[ -90   20 -190  -24   77  293  191 -361  -11  656 -256  -76 -124 -165
  119  179 -131   14  154 -805  234  288 -280  434  235 -655   64  -41
  -56   -6   28  454  216  520  -64  -48    0 -322 -248 -411  151] -> j245
[  37  -61 -196   -2 -103  292  351 -271   62  381 -177 -127 -170   -9
   40  165   40   47   55 -755  -73   90  -44  546  231 -534   10  -69
 -181 -204  -72  272  233  441 -206 -191 -123 -308 -127 -554  -59] -> j332
[  19 -146  -77   -3 -322 -150   77 -322  726  202 -159  286   91 -118
  -98  459  -96 -162 -110 -313  -59  276  174  272   98  316  137   47
  404 -207  235  125   83  615 -279    3 -334   36 -187   43  -84] -> j319
[ -94 -143 -177   99 -294 -395  -19 -282  661  239  -54  177   80 -135
 -163  304 -262 -165 -320 -322  -70  195  417   53   99  144  278   50
  355    6  210   37  215  628 -311   32 -273  -75 -208   80   72] -> j23
[ -35   35 -196   29   38  203  161 -307  151  574 -313  -14 -117 -119
   74  191 -151   53  130 -831  175  272 -127  442  244 -662   90  -63
 -157   17   49  419  211  538  -87 -112 -144 -332 -263 -517  194] -> j114
[ -26  105 -220  -18   33  263  244 -333  104  616 -294  -82 -163  -65
   69   83 -167   11  106 -838  200  152 -278  322  278 -585   87  -80
  -31  -43   14  466  182  465 -168 -108  -61 -296 -204 -414  161] -> j319
[-106 -173  -88  153 -318 -206   14 -130  773  150 -220  312  215 -192
  -87  495 -137 -106 -115 -192  -25  376  310  310   21  315  170   53
  439 -132  190   73   23  625 -243   21 -386    0 -281 -114  -50] -> j558
[  64 -219 -120  -21 -389 -186  102 -245  698  204  -83  255   95  -74
 -136  439  -68 -128  -94 -209  -83  204  306  277  126  246  164  113
  396 -225  139   13  140  617 -299   56 -242   40 -109   85 -116] -> j332
[ -14    0 -161   32  -80  379  301 -165  -11  199  -76 -211 -242  -50
  108  196  105  -57   20 -785 -176   75 -236  555  155 -382   33  -96
  -25 -280 -122  363  294  473 -151  -40 -186 -278 -171 -567 -154] -> j114
[  24   54  -49 -121   10  311  253 -289   -4  570 -256 -105 -171 -194
  162  177  -79  -50  179 -806  145  193 -372  475  253 -510   49 -124
  -28  -85   25  488  227  466 -116  -84  -72 -255 -148 -385  156] -> j114
[ -93 -174 -190  207 -273 -359   -9 -208  733  203  -63  158  169 -198
 -121  410 -202 -162 -233 -263  -22  293  470  102   50  211  257   78
  383    1  241   66  178  552 -267   51 -326  -58 -272   -4   -9] -> j245
[ -48   -7 -172   44   72  337  183 -223  144  417 -192 -168 -154 -153
   93  239  -37  -39  129 -815   48  227 -193  558  116 -557   65  -41
   -6 -152   45  450  266  634  -50  -39 -244 -311 -260 -629  -30] -> j114
[  74  -83 -198 -124 -100  308  461 -266   -6  296 -219 -262 -241   55
   84   80  114  -11  115 -723  -99  -59 -298  559  214 -524  -36  -59
  -28 -327 -141  388  184  433 -239 -130   39 -117   36 -501 -156] -> j23
[ -75   87 -168   37  100  311  104 -260   83  555 -227  -95 -154 -238
  126  230 -177  -15   36 -880   93  309 -251  447  180 -525   51  -74
  -20  -30   82  441  235  629  -23  -86 -246 -471 -299 -493  168] -> j202
[ -93 -229 -133  224 -254 -295  -19 -209  703  217 -170  192  148 -189
 -136  419 -214 -145 -217 -249 -101  344  479  140  -11  243  239   76
  409  -59  257  146  170  635 -201   70 -380    2 -294  -51  -11] -> j558
[-194 -228 -228  169 -258 -336  -67 -165  681  117 -105  134  183 -208
 -156  371 -182 -154 -305 -288  -91  305  475   63   27  206  279  122
  356   28  239   31  247  522 -305   24 -397  -73 -258  -55  -78] -> j23
[-215 -193 -173  257 -302 -303  -19 -255  764  191 -156  248  214 -205
 -114  368 -246 -157 -167 -337  -67  374  368  270   29  231  230   72
  347  -88  203  136  119  587 -183   37 -382 -106 -339  -69  -30] -> j558
[-180 -159 -174  213 -304 -346  -12 -220  744  190 -123  277  186 -160
 -165  372 -228 -140 -220 -330  -68  270  480  111   90  243  237   57
  331  -53  271  125  141  527 -292   27 -347  -66 -275  -19  -87] -> j332
[-101   55 -144  -29  113  246  170 -311   36  631 -307  -83 -141 -163
  142  145 -177   33  102 -899  172  271 -282  410  229 -644   63 -109
  -91   39   63  531  186  499  -54  -86  -71 -378 -234 -498  189] -> j23
[  61  -96 -141   84 -414 -168   43 -335  802  248 -185  271  129  -61
 -150  435 -153 -111 -121 -191   33  257  278  223  145  269  171   40
  376 -140  188   -2   20  605 -324  -25 -278  -36 -182   59   37] -> j245
[  86   67 -145  -77   -2  293  211 -266  118  485 -217 -116 -166  -78
  121  205  -66   18  177 -823  129  150 -203  469  283 -661   39  -74
 -139 -110   14  416  246  504 -181 -133  -71 -254 -153 -491   67] -> j114
[-104 -205 -268  240 -307 -319  -20 -188  718  151  -95  218  115  -97
 -197  433 -219  -81 -259 -299 -121  274  555   40   81  232  284   62
  407   -4  203   88  150  527 -241   76 -385   20 -281  -66  -61] -> j332
[-136 -183 -175  146 -308 -259   11 -266  662  138 -120  171  214 -207
 -152  357 -158 -155 -227 -252  -77  252  409   89  100  258  180  128
  324  -50  247  111  157  463 -346   26 -366   -9 -256   55 -135] -> j332
[-242   83 -188   78  106  335   51 -305   93  571 -166 -118 -103 -195
  109  231 -142  -50   96 -870  150  383 -252  382  114 -454  134 -116
   88   29   70  473  226  558   -7    7 -232 -422 -361 -513  177] -> j245
[ -34  -65 -276  130  -82  314  364 -281  136  171 -193 -162  -80   24
   34  174   98   -4  123 -772 -107   74 -134  592  172 -358   38    2
  -58 -337  -81  349  234  355 -203 -124 -221 -253 -172 -636 -161] -> j114
[ 124 -198 -143   81 -278 -150   39 -234  737  226 -194  200   91 -118
 -143  428 -160 -153  -97 -177  -42  363  320  320   29  239  177  127
  392 -214  209  110  112  703 -189  -15 -313  -30 -206   -6  -42] -> j726
[-135  -23 -310   58    1  312  362 -343   15  479 -214 -126 -110  -51
    5  138   31  -14   65 -735  -34   60 -287  506  203 -425   67  -82
  -24 -205  -45  397  214  422 -148  -78 -132 -301 -134 -466  -89] -> j319
[ -76 -160 -177  189 -305 -345  -37 -277  733  257 -143  220  114 -146
 -132  332 -254 -204 -193 -295  -68  296  383  129   64  230  276   94
  325  -83  257  146  229  615 -201   67 -330  -91 -275   91   76] -> j114
[-101 -161 -121  158 -306 -317  -22 -230  715  187  -35  200  104 -124
 -132  369 -184 -184 -239 -330 -142  223  519  112   87  217  228  105
  333 -175  279   72  254  626 -228   70 -325 -148 -236   79  -45] -> j202
[ -16  -36 -178  -13  -26  324  354 -338   55  394 -205 -183 -202   -8
   29  126   49  -58   52 -685  -18   26 -240  486  211 -516   10  -23
  -63 -276  -36  395  242  536 -227  -63  -72 -235 -140 -434 -162] -> j319
[   3  -95 -256   69  -73  387  314 -284   86  278 -182 -153 -134  -29
   11  192  133  -42  141 -717 -119  158 -192  647   94 -394   62    3
   -7 -314  -65  364  259  508 -197 -104 -228 -262 -130 -612 -158] -> j202
[   6  -94  -43    9 -310 -190  -23 -251  816  332 -340  424  174 -129
 -127  413 -257  -62 -110 -209  121  383  241  307  118  231  162   75
  384 -128  260   -9   -5  745 -184  -34 -304 -143 -252   45  134] -> j23
[-145 -118  -72  202 -256 -366   36 -221  716  248  -36  276  153 -263
 -144  309 -216 -210 -280 -356  -90  265  390  140   49  274  252   71
  414  -61  246  119  160  610 -234  113 -366 -108 -249   66   25] -> j202
[  12   78 -175  -37   52  408  174 -276  103  561 -255 -148 -156 -172
  106  209  -84  -20  123 -818  150  248 -311  474  203 -480   68  -71
   -3 -124    6  368  293  520 -103  -86 -165 -420 -203 -486   66] -> j319
[   6 -117  -54    7 -320 -163  142 -322  662  205 -174  217  145 -157
 -108  333  -81 -196 -107 -171  -44  256  120  287   85  315  111   55
  394 -248  176  108   77  534 -327   21 -216   65 -139  148  -76] -> j319
[   7  -64 -190   33  -96  420  336 -305   56  282 -190 -174 -163  -29
   26  243  121   13   84 -757 -131   52 -244  558  166 -340   17  -79
   62 -278 -115  377  206  453 -241  -46 -210 -155  -86 -618 -197] -> j558
[  60  -44  -96   11  -50  305  296 -313   43  448 -252  -61 -161  -53
   31  189   71   15   56 -704  -59   90  -94  548  167 -518   69 -104
 -136 -191  -12  283  292  528 -212  -99  -87 -248 -102 -542  -76] -> j23
[ -11   53  -81 -101  -10  368  223 -263   32  561 -221 -159 -156 -166
  194  211 -111  -17  156 -809  132  179 -374  458  233 -464    6  -99
   46 -139   35  533  211  525 -106  -73  -96 -299 -183 -430   89] -> j558
[  65  -69  -21   99 -333 -235  -44 -187  763  292 -154  329   91 -177
  -93  512 -156 -130 -152 -233 -108  303  354  256   70  261  195  -55
  366 -154  257    9  173  711 -238   33 -323  -70 -157   44   40] -> j202
[  20  -83 -200   -9  -86  399  331 -274  -32  324 -158 -134 -192  -43
   41  155  110  -48  109 -736  -88   96 -215  538  158 -378   78   10
   44 -301 -108  388  297  459 -166  -22 -106 -157 -125 -499 -212] -> j726
[ -56 -148 -210  103 -339 -266  -45 -259  794  217  -20  217  173 -115
 -169  389 -218 -110 -218 -316  -29  254  506   62  163  148  227  127
  296  -14  252   50  146  549 -320   -5 -375  -51 -263   42  -43] -> j332
[ -71  -63 -208  119   -4  292  337 -288   77  330 -198 -155 -147  -22
   28  207   73  -17   89 -741  -15  107  -89  551  147 -488   45  -57
  -63 -252  -47  342  233  502 -195  -76  -92 -265 -172 -634 -142] -> j245
[ -89 -115 -262   78  -14  353  316 -279   70  377 -159 -163 -119   -6
    6  189   62  -19  128 -713  -85  151 -168  565  157 -452   47  -18
  -29 -272  -61  398  240  438 -155  -62 -128 -294 -144 -548 -169] -> j332
[-154 -205  -99  154 -296 -315    5 -274  636  216  -76  194  126 -210
 -106  356 -172 -220 -263 -273 -132  257  373  131   56  322  216  109
  441 -153  222   79  192  544 -227   96 -316  -80 -266   76  -54] -> j726
[ -91   13 -170 -108   49  280  206 -368   50  586 -287 -168 -139 -102
  122  111 -140   30   85 -786  172  192 -325  395  279 -624    3   -8
  -57  -82   24  447  194  501 -107  -78  -28 -351 -183 -385  148] -> j23
[ -33 -122  -52  173 -274 -200   15 -288  764  240 -159  230  110 -245
 -123  450 -173 -202 -218 -248  -65  312  209  209   40  387  198   64
  487 -126  237  121  100  693 -243  112 -455  -83 -244   24   50] -> j202
[ -19 -127   13   28 -285 -176   70 -191  736  188 -216  282  153 -219
 -103  446  -88 -161 -123 -182    1  410  227  319   20  368  160    1
  422 -135  196   40   56  599 -264    1 -377  -22 -224   -3   18] -> j319
[ -83 -162  -52  144 -271 -362   30 -244  781  209  -78  306  138 -127
 -170  356 -182 -164 -239 -347  -70  236  527  115  103  227  245  109
  338 -110  248   15  180  610 -243   78 -354  -71 -253   38   51] -> j114
[ -13  -85   -3    3 -336  -89    1 -237  786  216 -251  256  130  -94
 -167  379 -127 -100 -115 -183  -15  376  245  282   65  246  153   -8
  355 -159  195   27   75  664 -251   22 -296  -39 -143   43    8] -> j23
[ -64  -73  -69   66 -327  -65  -18 -204  690  238 -113  292  113 -147
 -146  444 -102 -138 -151 -162  -95  399  197  290   51  382  196  -19
  425 -123  101   30   58  663 -193  115 -384  -84 -240   70   36] -> j332
[-201 -131 -103  235 -324 -364  -49 -318  791  224  -12  204  101  -96
 -138  349 -202 -167 -278 -412 -177  193  478   85   82  232  261    9
  380  -93  168   88  185  603 -265  163 -379 -107 -276  -34   18] -> j558
[  58  -97 -116   68 -397 -231   41 -246  783  230 -148  329  146 -158
 -125  428 -177  -98 -131 -242   38  270  282  276  157  177  191   75
  350 -124  183  -21   90  638 -338  -39 -313  -43 -179   24   37] -> j202
[ 121 -193 -119   -9 -404 -178   92 -328  798  164 -142  283   83  -65
 -191  444  -47 -137 -141 -240  -96  224  266  294  126  341  169  125
  386 -197  140  -12   79  642 -302   36 -388    2 -108   61   -6] -> j114
[ -50 -116  -57  207 -294 -346   52 -223  647  153  -20  152  115 -251
  -84  317 -169 -228 -317 -293 -194  142  448  107   50  269  195   64
  384 -137  247   94  197  574 -272   90 -345  -38 -247   67  -54] -> j202
[  54   53 -191  -42   38  329  241 -271  152  561 -243 -212 -142 -127
  135  197  -76  -26  172 -780  155  200 -226  498  230 -529   66  -81
  -82 -130  -20  354  273  485  -88 -132 -125 -435 -179 -467  121] -> j319
[ -47   20 -216  -13   52  312  186 -291   63  506 -225 -163 -101 -160
  131  166  -92   -9  135 -856   79  247 -316  522  164 -495   83  -71
   -1  -77  -15  417  264  464  -75  -89 -142 -397 -196 -515   94] -> j23
[  -1  -64 -102   -8  -33  356  326 -318   67  405 -206 -167 -137  -52
   28  170   79  -58  112 -678  -27  110 -107  541  170 -434   39  -35
  -75 -280    6  375  253  505 -192 -122 -151 -283 -146 -510 -112] -> j726
[ -28  -89 -155  -79  -89  313  404 -328  -34  334 -201 -155 -209  -42
   76  145  154  -56   62 -726  -95    4 -272  542  211 -415   -1  -37
  -26 -295 -125  303  246  425 -230  -64  -78 -207  -92 -449 -169] -> j319
[ -39   39  -74  -38   25  318  252 -283   21  555 -250 -119 -122 -159
  163  193 -120  -20  133 -765  118  142 -292  485  247 -531    8  -91
  -35 -153   29  469  214  551 -112  -93  -69 -306 -213 -418   66] -> j558
[ -20  -94 -181  140   -9  306  245 -248   70  405 -182 -105 -152  -93
   26  214   39  -59   87 -692  -74  206  -28  630   46 -456  119  -53
  -36 -224   21  413  265  598  -77  -73 -211 -339 -261 -657 -147] -> j726
[-150   56 -247   32   99  290   88 -312   88  544 -236 -112 -115 -195
   75  182 -164   -7   88 -870  184  285 -231  453  222 -639   93  -11
 -113  -11   51  442  283  589  -61  -55 -196 -459 -310 -521  122] -> j114
[-170 -220 -233  173 -291 -309  -15 -248  583  215  -83  203  151 -201
 -141  332 -246 -166 -266 -257  -97  316  441   85   51  258  243  130
  341  -18  285  219  167  562 -181   65 -345  -45 -342   97  -56] -> j332
[  85   30 -123    2   31  379  137 -287  218  551 -258 -137 -137 -124
   86  221 -104   49  146 -833  132  329  -66  471  195 -623   48  -57
 -102  -64   81  426  210  526  -66 -158 -224 -345 -255 -609   75] -> j726
[ -43  -10 -236  -62  -45  294  340 -334   -8  357 -142 -147 -206  -34
   20  125   90  -36   33 -798  -96  -15 -225  505  209 -527   21  -76
  -77 -247  -78  324  291  508 -258  -95  -78 -165  -76 -473 -196] -> j319
[ -52    3  -34  -64   82  358  166 -290   58  498 -268 -142 -150 -184
  159  274  -63   -5  140 -845   76  256 -246  503  185 -534  -25  -90
    5 -155   25  418  232  559 -108  -68 -133 -298 -208 -545   53] -> j558
[  68  -86   21   33 -316 -230   25 -205  787  194 -184  290  107 -135
 -108  442 -145 -136 -106 -221   14  295  296  267  115  220  167   19
  359 -154  209   41   93  658 -306   21 -314   -2 -190   11   57] -> j114
[-166 -164 -127  163 -264 -381    7 -251  628  296 -103  250  147 -192
 -113  347 -262 -152 -225 -326  -47  260  392   83   89  214  258   42
  398  -22  224  182  162  564 -240   97 -261  -16 -256   61   60] -> j558
[ -69   18 -205   52  -28  242  307 -262   24  385 -229  -65 -136  -97
   80  144   -9  -14   72 -751  -21   95 -239  554  170 -432   31  -57
  -20 -244    1  443  196  529 -183 -103 -133 -290 -172 -533  -33] -> j202
[ -51  -90 -261  109  -47  272  291 -255   54  266 -106 -172 -156  -42
   42  206   82  -46   37 -769 -185  102 -159  578  119 -386   70  -40
  -24 -251  -62  372  303  460 -127  -40 -216 -317 -171 -562 -148] -> j114
[ -12   51 -157  -24  112  321  188 -383   65  657 -298 -114  -78 -180
   82  151 -130   40  129 -834   87  261 -198  451  248 -640  -24  -93
 -170    5   75  479  143  442  -67 -134 -131 -381 -210 -423  122] -> j332
[ -74  -22 -184   81  -40  324  274 -271   -4  319 -100 -177 -181 -109
   49  178  108  -32   -6 -798 -209  110 -107  544  111 -358   55  -87
  -39 -268  -46  352  332  485 -133  -25 -231 -335 -137 -566 -107] -> j202
[ -14  -76  -10  -25 -412 -100   41 -189  710  146 -151  221  126  -75
 -107  378  -48 -146  -89  -92 -109  264  208  282   74  318  115  -15
  413 -219  104   88   -5  628 -298   66 -266   83 -142  113  -52] -> j558
[-198 -116 -193  185 -239 -355  -41 -169  678  177    3  222  183 -220
 -137  379 -211 -161 -287 -377 -125  250  450   77   72  273  250   78
  400  -57  282  109  224  560 -244   71 -401 -145 -253   37  -32] -> j202
[ -47   39 -167  -49   53  338  226 -373   67  532 -227 -140  -73 -173
   95  120  -72  -36  168 -829   72  194 -310  483  210 -535    5  -54
  -42  -91   19  473  189  459 -158 -101 -150 -255 -197 -431   29] -> j332
[  -9   65 -148  -56   19  281  241 -320   74  553 -249 -147 -103 -187
  139  143  -78  -80  152 -777   98  144 -312  481  219 -463   43  -77
  -62 -117   51  458  216  487 -116 -120 -137 -330 -170 -391  143] -> j114
